Below are the code and all the weights of a small trained network. Each question names an input and a class and asks about switching units off, where a switched-off unit gives its printed mean instead of its output.

import numpy as np


def w(rows, s, z=0):
    codes = np.array(rows[::2]) - 128.0
    scale = np.full(codes.shape[1], s)
    scale[-1] = z or s
    return codes * scale


def f(y):
    return np.maximum(y, 0)


def log_softmax(a):
    a = a - a.max(-1, keepdims=True)
    return a - np.log(np.exp(a).sum(-1, keepdims=True))


def net(x, mask):
    res = np.array(x, float).reshape(1, 6) / 4 @ E
    y = f(res @ A[0][:, :-1].T + A[0][:, -1])
    res = res + np.where(mask, y, B[0][:, -1]) @ B[0][:, :-1]
    return log_softmax(res[-1] @ U[:, :-1].T + U[:, -1])


A, B = {}, {}
E = w([
[207,66,218,94,122],'x0',
[166,179,180,254,141],'x1',
[96,33,123,171,217],'x2',
[147,207,148,69,249],'x3',
[128,128,127,130,127],'x4',
[10,145,233,114,115],'x5',
],0.0086)
A[0] = w([
[62,174,202,107,137,83],'N0',
[65,162,43,174,127,25],'N1',
[98,116,203,113,126,51],'N2',
[114,83,88,87,117,73],'N3',
[29,148,203,103,112,2],'N4',
[225,49,236,95,120,21],'N5',
[217,99,142,120,111,81],'N6',
[111,53,151,150,157,110],'N7',
[92,89,71,44,123,58],'N8',
[203,107,97,102,134,135],'N9',
[154,185,152,130,22,102],'N10',
[177,139,101,124,150,52],'N11',
[95,84,108,52,126,52],'N12',
[182,169,183,81,66,101],'N13',
[124,248,90,96,57,76],'N14',
[139,163,156,234,135,32],'N15',
[166,214,175,80,248,76],'N16',
[198,125,73,122,143,65],'N17',
[121,58,145,156,32,109],'N18',
[177,154,35,144,139,58],'N19',
[91,86,117,187,178,88],'N20',
[126,57,129,202,42,4],'N21',
[173,158,180,248,145,26],'N22',
[153,156,165,89,228,57],'N23',
[174,124,95,136,136,26],'N24',
[79,52,122,173,200,72],'N25',
[115,92,113,52,114,138],'N26',
],0.011,0.0079)
B[0] = w([
[120,78,127,172,109,230],'N0',
[13,178,133,118,188,195],'N1',
[104,103,134,171,109,182],'N2',
[157,160,146,119,118,178],'N3',
[117,49,160,188,61,219],'N4',
[4,187,131,135,202,220],'N5',
[75,115,151,128,129,186],'N6',
[158,98,112,111,179,215],'N7',
[185,176,206,137,118,217],'N8',
[98,93,158,168,99,212],'N9',
[164,95,112,97,188,223],'N10',
[134,108,121,131,103,152],'N11',
[175,171,166,141,123,195],'N12',
[152,89,106,118,203,210],'N13',
[147,87,131,97,192,228],'N14',
[180,163,177,120,114,200],'N15',
[125,129,81,78,56,255],'N16',
[106,78,164,172,85,187],'N17',
[124,150,91,82,89,253],'N18',
[75,68,178,164,94,199],'N19',
[150,108,125,91,163,212],'N20',
[128,146,69,62,50,225],'N21',
[177,177,189,133,112,221],'N22',
[126,145,79,81,78,208],'N23',
[125,86,159,139,106,145],'N24',
[183,85,117,84,156,235],'N25',
[163,179,165,163,129,225],'N26',
],0.012,0.0073)
U = w([
[91,22,153,210,57,90],'0',
[123,167,24,55,27,78],'1',
[200,228,207,157,116,88],'2',
[2,185,112,148,202,179],'3',
[186,37,89,91,221,71],'4',
[124,130,100,158,131,248],'5',
],0.0099,0.019)

Each question gives the input, the list of numbers given to net, and the class t.
The units are the neurons (one row each of A and B). Each row of codes is followed by its name. A weight is (code - 128) times the scale printed after its matrix; where a second scale follows, it is the last column's (A, B and U).
mask holds one flag per neuron, in row order. A switched-off neuron (its flag False) gives its mean, the last column of its row in B, instead of its output. The means were averaged over made-up inputs and are rounded, as every weight is.
A unit's drop is (log p(t) with every unit on - log p(t) with that unit switched off) / (log p(t) with every unit on - log p(t) with every unit switched off).
The circuit of an input: a set's keep is (log p(t) with only the set's units on - log p(t) with every unit switched off) / (log p(t) with every unit on - log p(t) with every unit switched off). Starting from the 12 units with the biggest drops (on a tie, the unit counted first), units are removed one at a time, each time the one whose removal leaves the highest keep (on an exact tie, the one counted first), for as long as the keep stays at least 0.8.
circuit, biggest first: the units of the circuit, biggest drop first
top k neurons: the k neurons with the biggest drops, biggest first
drop when u is switched off: that unit's drop, to one decimal
input [8,2,1,7,-5,6], class 3: top neuron => [N5]
input [3,3,3,-6,1,-3], class 1: top 2 neurons => [N21; N18]
input [8,-8,-1,-1,3,1], class 2: top 3 neurons => [N8; N26; N12]
input [6,4,-8,4,4,7], class 4: top 2 neurons => [N13; N10]
input [2,-3,5,-4,2,4], class 4: top 3 neurons => [N7; N25; N16]
input [-6,-8,8,6,3,-5], class 2: circuit, biggest first => [N8; N12]
input [6,2,-5,-2,1,-4], class 3: circuit, biggest first => [N5; N6]
input [4,-8,-8,5,-6,-2], class 2: top 3 neurons => [N26; N8; N12]
input [0,0,-8,-2,-7,7], class 4: top 3 neurons => [N10; N14; N13]
input [6,0,0,2,-6,8], class 0: top 2 neurons => [N4; N0]
input [0,-5,-5,4,-1,2], class 2: top 3 neurons => [N26; N8; N25]
input [5,2,6,2,5,-6], class 0: top 2 neurons => [N9; N17]
input [-2,3,5,3,-2,-2], class 4: top 2 neurons => [N25; N20]
input [0,-7,-8,2,3,-3], class 4: top 2 neurons => [N14; N13]
input [5,2,4,-4,-3,3], class 3: circuit, biggest first => [N5]
input [2,8,-3,-5,3,5], class 2: top 2 neurons => [N22; N15]
input [-8,-4,-8,4,3,1], class 3: top 2 neurons => [N1; N25]
input [8,-2,-7,-5,4,3], class 3: drop when N5 is switched off => 1.0
input [-4,6,-4,-2,-4,-8], class 0: drop when N19 is switched off => 0.4
input [-2,0,3,-5,4,-7], class 0: circuit, biggest first => [N19]
input [4,4,5,-6,-6,-4], class 1: drop when N21 is switched off => 0.7
input [3,-6,8,-8,-4,-5], class 1: drop when N18 is switched off => 0.5
